Below are the code and all the weights of a small trained network. Each question names an input and a target symbol and asks about switching units off, where a switched-off unit gives its printed mean instead of its output.

import numpy as np


def w(rows, s, z=0):
    codes = np.array(rows[::2]) - 128.0
    scale = np.full(codes.shape[1], s)
    scale[-1] = z or s
    return codes * scale


def norm(h):
    return h / np.sqrt((h * h).mean(-1, keepdims=True) + 1e-5)


def f(y):
    return np.maximum(y, 0)


def softmax(a):
    e = np.exp(a - a.max(-1, keepdims=True))
    return e / e.sum(-1, keepdims=True)


def log_softmax(a):
    a = a - a.max(-1, keepdims=True)
    return a - np.log(np.exp(a).sum(-1, keepdims=True))


def net(x, mask):
    ids = ['αθλμξπστψ'.index(c) for c in x.split()]
    T = len(ids)
    res = E[ids] + P[:T]
    r = norm(res)
    for j in range(3):
        rows = slice(2 * j, 2 * j + 2)
        q, k, v = (r @ M[0][rows].T for M in (Q, K, V))
        z = softmax(np.where(np.tri(T) > 0, q @ k.T / 2**0.5, -1e9)) @ v
        o = O[0][rows]
        res = res + np.where(mask[j], z, o[:, -1]) @ o[:, :-1]
    y = f(norm(res) @ A[0][:, :-1].T + A[0][:, -1])
    res = res + np.where(mask[3:7], y, B[0][:, -1]) @ B[0][:, :-1]
    return log_softmax(norm(res)[-1] @ U[:, :-1].T + U[:, -1])


Q, K, V, O, A, B = {}, {}, {}, {}, {}, {}
E = w([
[143,18,98,121,3,157],'α',
[65,147,42,133,81,129],'θ',
[110,193,133,94,137,98],'λ',
[141,107,58,183,160,25],'μ',
[87,129,35,150,67,119],'ξ',
[52,66,170,115,140,131],'π',
[172,92,234,108,214,46],'σ',
[64,162,199,100,110,74],'τ',
[176,50,98,30,159,165],'ψ',
],0.013)
P = w([
[225,221,117,199,163,155],'0',
[184,255,56,159,185,110],'1',
[114,228,97,97,90,196],'2',
[53,141,171,72,130,193],'3',
[110,100,116,110,131,148],'4',
[77,75,56,115,130,91],'5',
[133,56,104,125,122,190],'6',
[54,206,1,158,181,53],'7',
],0.0062)
Q[0] = w([
[254,179,211,113,221,194],'head 0',
[87,97,228,128,92,95],'head 0',
[214,135,110,140,234,188],'head 1',
[95,121,191,167,76,177],'head 1',
[62,22,127,105,71,194],'head 2',
[109,135,179,136,195,138],'head 2',
],0.0061)
K[0] = w([
[144,200,113,252,133,218],'head 0',
[150,176,94,96,112,177],'head 0',
[121,255,158,228,105,113],'head 1',
[37,154,16,163,39,71],'head 1',
[94,163,159,12,81,79],'head 2',
[75,159,67,123,87,122],'head 2',
],0.0063)
V[0] = w([
[90,188,165,144,93,96],'head 0',
[147,42,111,181,173,167],'head 0',
[186,100,192,62,158,77],'head 1',
[169,69,169,59,101,209],'head 1',
[177,107,99,68,185,2],'head 2',
[192,110,93,228,144,149],'head 2',
],0.0082)
O[0] = w([
[163,111,135,81,33,32,217],'head 0',
[60,131,93,128,168,181,2],'head 0',
[160,169,110,31,138,182,98],'head 1',
[147,208,254,164,151,139,77],'head 1',
[99,217,227,23,126,146,138],'head 2',
[67,52,133,137,180,85,43],'head 2',
],0.0083,0.0065)
A[0] = w([
[145,163,127,109,26,60,168],'neuron 0',
[198,140,171,255,93,113,126],'neuron 1',
[176,138,82,121,160,108,9],'neuron 2',
[108,148,65,128,128,112,217],'neuron 3',
],0.0089,0.0012)
B[0] = w([
[204,133,239,207,201,106,252],'neuron 0',
[38,123,76,76,223,124,155],'neuron 1',
[229,158,103,121,159,178,139],'neuron 2',
[25,89,254,163,143,168,159],'neuron 3',
],0.007,0.013)
U = w([
[47,89,134,137,254,148,49],'α',
[85,85,98,197,171,83,195],'θ',
[154,150,194,150,113,27,155],'λ',
[16,99,88,95,119,84,84],'μ',
[68,60,132,164,177,112,126],'ξ',
[80,129,98,144,186,153,39],'π',
[124,179,148,59,182,237,253],'σ',
[240,180,129,172,106,89,118],'τ',
[70,178,154,73,215,196,132],'ψ',
],0.0072,0.0039)

Each question gives the input, a string of symbols that net reads in full, and the target symbol t.
The units are the heads (2 rows each of Q, K, V and O) and the neurons (one row each of A and B). Each row of codes is followed by its name. A weight is (code - 128) times the scale printed after its matrix; where a second scale follows, it is the last column's (O, A, B and U).
mask holds one flag per unit, heads first, then neurons. A switched-off unit (its flag False) gives its mean, the last column of its rows in O or B, instead of its output. The means were averaged over made-up inputs and are rounded, as every weight is.
A unit's drop is (log p(t) with every unit on - log p(t) with that unit switched off) / (log p(t) with every unit on - log p(t) with every unit switched off).
The circuit of an input: a set's keep is (log p(t) with only the set's units on - log p(t) with every unit switched off) / (log p(t) with every unit on - log p(t) with every unit switched off). Starting from all 7 units, units are removed one at a time, each time the one whose removal leaves the highest keep (on an exact tie, the one counted first), for as long as the keep stays at least 0.8.
units of the circuit, in order: the units of the circuit, biggest drop first
unit that matters most: the unit with the biggest drop
which heads matter: for each layer, one digit per head in row order, 1 if its drop is at least 0.15 and else 0, layers parted by /
drop of u: that unit's drop, to one decimal
input μ ξ μ τ τ τ π, target τ: unit that matters most : head 2
input τ σ ψ π λ, target σ: units of the circuit, in order : head 1; head 2
input τ π ψ θ, target σ: which heads matter : 110
input λ θ ξ, target θ: which heads matter : 010
input τ α τ τ ψ ξ, target σ: units of the circuit, in order : head 1; head 0
input α ξ α, target θ: which heads matter : 001
input τ θ θ θ, target θ: which heads matter : 011
input τ ξ λ σ ψ ψ τ τ, target σ: which heads matter : 110
input σ ξ λ ψ λ, target σ: which heads matter : 110
input θ ψ τ ξ σ μ, target σ: which heads matter : 110
input σ λ τ θ ψ θ, target ψ: units of the circuit, in order : head 0; head 1
input τ ξ θ ψ σ α, target σ: units of the circuit, in order : head 0; head 1; head 2
input τ σ π σ τ ψ σ τ, target σ: drop of head 0 : 0.2
input σ τ π ψ θ μ ψ, target σ: unit that matters most : head 0
input λ θ θ θ, target θ: drop of head 2 : 0.2
input ξ τ τ σ σ τ τ θ, target σ: drop of head 2 : 0.1
input τ τ α θ ψ ψ π, target σ: drop of head 0 : 0.6
